Here is a tiny trained network, its code and every weight. The questions are about switching its units off for an input and a target symbol, where a switched-off unit gives its printed mean instead of its output.

import numpy as np


def w(rows, s, z=0):
    codes = np.array(rows[::2]) - 128.0
    scale = np.full(codes.shape[1], s)
    scale[-1] = z or s
    return codes * scale


def norm(h):
    return h / np.sqrt((h * h).mean(-1, keepdims=True) + 1e-5)


def f(y):
    return np.maximum(y, 0)


def softmax(a):
    e = np.exp(a - a.max(-1, keepdims=True))
    return e / e.sum(-1, keepdims=True)


def log_softmax(a):
    a = a - a.max(-1, keepdims=True)
    return a - np.log(np.exp(a).sum(-1, keepdims=True))


def net(x, mask):
    ids = ['ΓΔΘΛΞΦΩαεζημπτψ'.index(c) for c in x.split()]
    T = len(ids)
    res = E[ids] + P[:T]
    u = 0
    for l in range(2):
        r = norm(res)
        for j in range(2):
            rows = slice(4 * j, 4 * j + 4)
            q, k, v = (r @ M[l][rows].T for M in (Q, K, V))
            z = softmax(np.where(np.tri(T) > 0, q @ k.T / 4**0.5, -1e9)) @ v
            o = O[l][rows]
            res = res + np.where(mask[u + j], z, o[:, -1]) @ o[:, :-1]
        u += 2
        y = f(norm(res) @ A[l][:, :-1].T + A[l][:, -1])
        res = res + np.where(mask[u : u + 8], y, B[l][:, -1]) @ B[l][:, :-1]
        u += 8
    return log_softmax(norm(res)[-1] @ U[:, :-1].T + U[:, -1])


Q, K, V, O, A, B = {}, {}, {}, {}, {}, {}
E = w([
[138,61,133,160,128,133,57,86,133,246,105],'Γ',
[202,101,132,107,83,115,147,118,166,134,116],'Δ',
[127,97,94,127,143,152,131,98,123,94,134],'Θ',
[97,59,50,150,177,141,129,108,84,102,105],'Λ',
[155,57,121,125,160,92,139,112,134,72,108],'Ξ',
[100,110,88,104,80,109,114,136,128,74,192],'Φ',
[146,83,49,123,164,114,77,198,112,135,118],'Ω',
[127,102,107,142,142,42,156,147,84,60,142],'α',
[118,86,97,195,67,91,73,74,92,172,141],'ε',
[186,94,119,213,167,100,143,140,87,146,146],'ζ',
[49,105,153,150,100,99,185,157,131,170,48],'η',
[144,103,115,102,120,43,227,119,81,177,114],'μ',
[122,156,170,83,122,138,164,121,105,139,129],'π',
[120,151,179,90,164,137,59,128,151,157,187],'τ',
[127,117,158,154,111,194,194,158,95,197,202],'ψ',
],0.011)
P = w([
[128,243,172,107,80,164,50,88,67,118,2],'0',
[207,13,40,48,99,158,166,179,221,178,143],'1',
[180,33,23,87,36,109,149,164,207,237,138],'2',
[146,21,52,47,82,136,171,188,144,167,179],'3',
[183,27,45,59,75,96,143,199,141,175,156],'4',
[220,36,38,72,97,66,121,211,126,146,161],'5',
[210,52,62,58,86,52,112,228,95,137,167],'6',
[222,85,88,82,68,30,96,220,87,146,156],'7',
[216,55,103,58,85,49,101,233,68,106,178],'8',
[223,40,75,18,101,65,168,248,80,112,180],'9',
],0.0026)
Q[0] = w([
[194,51,122,91,38,72,153,195,105,169,202],'0.h0',
[91,210,226,112,91,230,109,58,160,118,84],'0.h0',
[105,126,176,86,143,98,42,182,86,157,169],'0.h0',
[100,44,104,58,79,82,113,152,113,186,139],'0.h0',
[37,164,154,230,120,246,153,54,238,58,32],'0.h1',
[132,155,142,171,152,155,64,117,157,99,165],'0.h1',
[25,108,52,129,111,127,104,136,113,154,138],'0.h1',
[99,180,111,143,104,138,178,196,191,150,1],'0.h1',
],0.0047)
K[0] = w([
[144,131,182,119,118,129,22,61,64,71,4],'0.h0',
[202,115,52,168,111,162,196,133,177,166,164],'0.h0',
[145,172,105,145,100,149,143,131,71,65,56],'0.h0',
[142,241,178,148,161,140,99,68,43,59,141],'0.h0',
[122,52,49,119,117,164,150,189,244,102,194],'0.h1',
[176,115,84,203,151,71,110,174,131,138,166],'0.h1',
[79,190,130,206,113,111,115,50,201,100,122],'0.h1',
[64,124,141,120,71,108,240,212,252,187,130],'0.h1',
],0.0045)
V[0] = w([
[94,78,218,125,132,69,123,95,99,82,19],'0.h0',
[81,80,203,75,108,134,150,83,219,188,134],'0.h0',
[78,99,78,137,113,199,122,120,101,120,135],'0.h0',
[76,107,73,156,252,176,153,243,109,177,147],'0.h0',
[113,210,156,54,190,133,245,207,157,173,151],'0.h1',
[91,130,130,56,121,86,120,155,71,120,187],'0.h1',
[112,2,169,164,99,101,200,93,125,131,154],'0.h1',
[68,113,40,54,91,125,186,106,92,203,76],'0.h1',
],0.0038)
O[0] = w([
[89,130,227,111,147,168,133,98,209,91,157,252],'0.h0',
[2,138,97,89,160,93,92,105,128,166,126,62],'0.h0',
[92,173,126,228,156,166,146,109,112,96,143,110],'0.h0',
[142,214,138,65,181,144,133,164,118,73,56,38],'0.h0',
[66,110,137,98,95,136,63,136,42,163,159,77],'0.h1',
[175,145,97,171,110,193,86,201,108,81,109,180],'0.h1',
[228,162,142,124,145,135,43,6,117,122,108,223],'0.h1',
[99,107,191,169,142,144,80,87,57,51,175,246],'0.h1',
],0.0046,0.0025)
A[0] = w([
[120,104,30,171,118,134,133,79,103,130,125,68],'0.n0',
[176,75,119,148,61,75,92,114,148,191,61,250],'0.n1',
[119,141,104,124,116,161,162,155,83,184,170,84],'0.n2',
[67,123,101,192,140,184,126,150,119,101,65,163],'0.n3',
[148,162,175,93,168,155,72,101,93,101,173,220],'0.n4',
[107,130,114,135,146,204,123,56,133,255,120,161],'0.n5',
[168,78,161,147,167,65,59,195,109,100,148,219],'0.n6',
[115,164,93,68,39,109,149,138,177,79,164,186],'0.n7',
],0.0049,0.0013)
B[0] = w([
[141,181,149,114,125,118,105,129,33,70,68,174],'0.n0',
[89,105,142,55,168,177,138,174,102,95,157,240],'0.n1',
[146,177,115,150,232,93,131,129,137,147,99,154],'0.n2',
[180,206,203,145,132,125,91,186,175,112,134,142],'0.n3',
[112,121,109,149,156,21,80,140,109,127,172,177],'0.n4',
[153,62,106,148,178,105,154,141,163,51,108,172],'0.n5',
[48,153,134,88,106,162,201,118,165,150,120,254],'0.n6',
[190,3,137,172,165,119,46,184,98,104,139,160],'0.n7',
],0.0053,0.0058)
Q[1] = w([
[205,59,105,114,211,122,110,201,42,44,153],'1.h0',
[111,47,166,84,157,109,142,253,93,102,152],'1.h0',
[109,79,131,112,196,51,161,189,78,95,173],'1.h0',
[64,83,152,98,118,90,76,185,128,61,124],'1.h0',
[163,199,119,116,88,122,97,69,173,116,128],'1.h1',
[89,238,153,137,99,95,123,95,148,165,108],'1.h1',
[112,104,93,115,160,155,107,145,114,68,101],'1.h1',
[110,131,138,128,95,155,77,98,105,192,139],'1.h1',
],0.0054)
K[1] = w([
[148,239,178,164,131,102,150,192,99,97,158],'1.h0',
[151,184,149,184,63,126,101,203,116,130,140],'1.h0',
[190,150,160,139,119,153,81,164,95,114,139],'1.h0',
[253,168,135,209,147,138,166,153,108,158,203],'1.h0',
[121,54,100,160,136,147,166,98,90,127,110],'1.h1',
[170,100,86,175,119,215,101,38,153,124,170],'1.h1',
[118,188,156,97,101,111,157,166,153,153,185],'1.h1',
[150,147,66,200,105,122,143,123,136,114,142],'1.h1',
],0.0055)
V[1] = w([
[83,89,99,203,141,131,161,135,125,133,191],'1.h0',
[89,85,78,91,91,130,120,141,150,44,140],'1.h0',
[123,157,135,162,135,183,49,180,88,117,91],'1.h0',
[132,118,220,149,171,15,100,149,130,104,154],'1.h0',
[49,190,181,115,151,170,81,166,253,151,163],'1.h1',
[142,146,87,135,195,52,72,109,150,99,142],'1.h1',
[202,161,102,131,144,132,72,130,162,104,137],'1.h1',
[163,136,184,150,100,160,112,102,132,136,206],'1.h1',
],0.0065)
O[1] = w([
[193,151,130,253,105,182,135,155,201,144,144,175],'1.h0',
[135,119,116,82,73,83,77,159,156,28,108,145],'1.h0',
[135,117,151,152,159,172,48,119,87,94,148,108],'1.h0',
[99,148,129,90,48,183,135,107,118,149,139,255],'1.h0',
[134,221,159,122,131,118,89,132,151,150,118,54],'1.h1',
[112,142,50,93,99,157,109,66,160,132,240,141],'1.h1',
[181,124,104,73,149,156,111,123,134,143,165,89],'1.h1',
[208,129,159,124,72,50,57,91,103,192,79,132],'1.h1',
],0.007,0.0065)
A[1] = w([
[178,18,24,172,123,173,98,180,223,102,40,162],'1.n0',
[211,153,128,54,215,87,111,37,71,17,190,166],'1.n1',
[140,167,135,226,6,125,130,32,205,116,104,252],'1.n2',
[197,80,71,123,107,147,212,187,108,145,141,234],'1.n3',
[202,58,198,39,56,184,118,166,233,155,73,185],'1.n4',
[224,23,78,118,125,99,98,152,121,163,141,143],'1.n5',
[129,77,189,109,118,173,117,106,38,50,253,196],'1.n6',
[162,105,61,171,190,61,87,205,81,103,200,196],'1.n7',
],0.0037,0.0019)
B[1] = w([
[128,166,143,156,169,183,178,160,122,125,169,214],'1.n0',
[150,118,101,97,108,76,158,143,210,185,22,166],'1.n1',
[109,194,139,115,197,101,146,102,164,241,36,199],'1.n2',
[68,168,122,150,98,48,107,115,153,144,143,247],'1.n3',
[121,198,210,159,162,159,154,73,20,60,204,213],'1.n4',
[139,204,77,104,84,95,57,152,70,152,141,207],'1.n5',
[133,185,65,168,105,202,107,103,169,150,6,253],'1.n6',
[99,151,152,181,178,2,99,56,128,193,96,172],'1.n7',
],0.0045,0.0059)
U = w([
[185,169,140,199,150,125,171,155,114,196,142,176],'Γ',
[138,148,194,67,130,64,97,92,174,150,183,124],'Δ',
[178,81,106,180,110,89,36,170,119,80,150,99],'Θ',
[109,49,152,141,204,188,100,73,100,139,185,33],'Λ',
[147,145,115,112,199,114,89,154,108,93,45,101],'Ξ',
[81,199,139,62,113,91,71,103,112,181,144,248],'Φ',
[220,134,182,100,74,118,122,165,62,54,165,133],'Ω',
[192,124,110,180,143,134,192,142,131,152,166,236],'α',
[190,138,91,124,107,165,115,84,182,110,76,20],'ε',
[132,53,126,37,159,65,186,122,67,177,132,121],'ζ',
[83,57,126,140,80,50,176,137,123,87,140,144],'η',
[99,89,122,88,93,177,193,100,224,64,145,128],'μ',
[52,98,245,162,117,121,112,196,145,122,68,120],'π',
[85,181,95,91,159,161,126,255,119,94,171,46],'τ',
[75,85,117,126,43,143,92,88,69,166,93,90],'ψ',
],0.0064,0.0016)

Each question gives the input, a string of symbols that net reads in full, and the target symbol t.
The units are the heads (4 rows each of Q, K, V and O) and the neurons (one row each of A and B). Each row of codes is followed by its name. A weight is (code - 128) times the scale printed after its matrix; where a second scale follows, it is the last column's (O, A, B and U).
mask holds one flag per unit, layer by layer, with each layer's heads first. A switched-off unit (its flag False) gives its mean, the last column of its rows in O or B, instead of its output. The means were averaged over made-up inputs and are rounded, as every weight is.
A unit's drop is (log p(t) with every unit on - log p(t) with that unit switched off) / (log p(t) with every unit on - log p(t) with every unit switched off).
The circuit of an input: a set's keep is (log p(t) with only the set's units on - log p(t) with every unit switched off) / (log p(t) with every unit on - log p(t) with every unit switched off). Starting from the 12 units with the biggest drops (on a tie, the unit counted first), units are removed one at a time, each time the one whose removal leaves the highest keep (on an exact tie, the one counted first), for as long as the keep stays at least 0.8.
circuit, biggest first: the units of the circuit, biggest drop first
top k neurons: the k neurons with the biggest drops, biggest first
which heads matter: for each layer, one digit per head in row order, 1 if its drop is at least 0.15 and else 0, layers parted by /
input π ψ α, target π: circuit, biggest first	(1.h1)
input π Ω Φ ζ Δ ζ, target π: circuit, biggest first	(0.h1 1.h1)
input Ω ψ Ξ μ η π Γ Θ, target Ξ: circuit, biggest first	(1.h0 0.h0)
input μ Ω α π ζ Γ Δ μ μ, target ψ: circuit, biggest first	(0.h1 1.n6)
input π Ω Ω ζ α, target π: circuit, biggest first	(0.h1 1.h1)
input Ω α μ μ Θ π ζ ψ Γ, target Λ: which heads matter	10 / 10
input Γ Ξ Γ, target μ: circuit, biggest first	(0.n5 0.h1 1.h1 0.n1)
input τ α Φ, target τ: circuit, biggest first	(0.h1 1.h1)
input ζ μ Θ ζ, target ζ: which heads matter	11 / 10
input ζ Γ α, target ζ: circuit, biggest first	(1.h0 0.h1 0.h0)
input ζ π ε α Λ Γ Ξ, target ζ: circuit, biggest first	(1.h0 0.h0 0.h1)
input Γ ε Γ α α ζ Ξ μ Φ Λ, target μ: circuit, biggest first	(0.h1 1.h0)
input Ω μ τ ψ π Γ Θ Ξ Φ, target Θ: top 2 neurons	(0.n7 1.n2)
input Δ Θ Δ η Γ ε, target η: circuit, biggest first	(1.h0 0.n1 0.h1)
input μ Ω α η α π ζ α, target ψ: which heads matter	01 / 10
input α ε ζ Θ Φ, target Ω: circuit, biggest first	(0.h0 1.n4 1.h1)
input η Λ π τ τ ζ, target Φ: circuit, biggest first	(1.h1 0.h0 0.n6)
input Γ τ η, target Φ: circuit, biggest first	(1.h1 0.h0)
input π Λ ζ Ξ, target π: circuit, biggest first	(1.h1)
input ψ μ ζ α Θ ζ η π, target ψ: which heads matter	01 / 01
input α ψ Ω ζ Δ, target Ω: which heads matter	10 / 00
input Λ π Ξ Θ, target ε: top 2 neurons	(0.n4 1.n1)
input π Ω Φ Θ π, target π: which heads matter	11 / 01
input μ α π, target ψ: which heads matter	01 / 00
input α η ζ π Δ Ξ ζ Θ Ξ, target Ω: which heads matter	11 / 01
input α α α ζ Γ ζ Δ Γ, target Ω: top 3 neurons	(1.n4 0.n1 1.n5)
input ζ μ Γ π, target ζ: which heads matter	11 / 11
input π ζ τ ψ Θ, target Γ: which heads matter	11 / 10
input ζ ζ ζ α α Γ μ μ Λ τ, target ζ: which heads matter	11 / 11
input Δ μ ε, target η: which heads matter	00 / 11
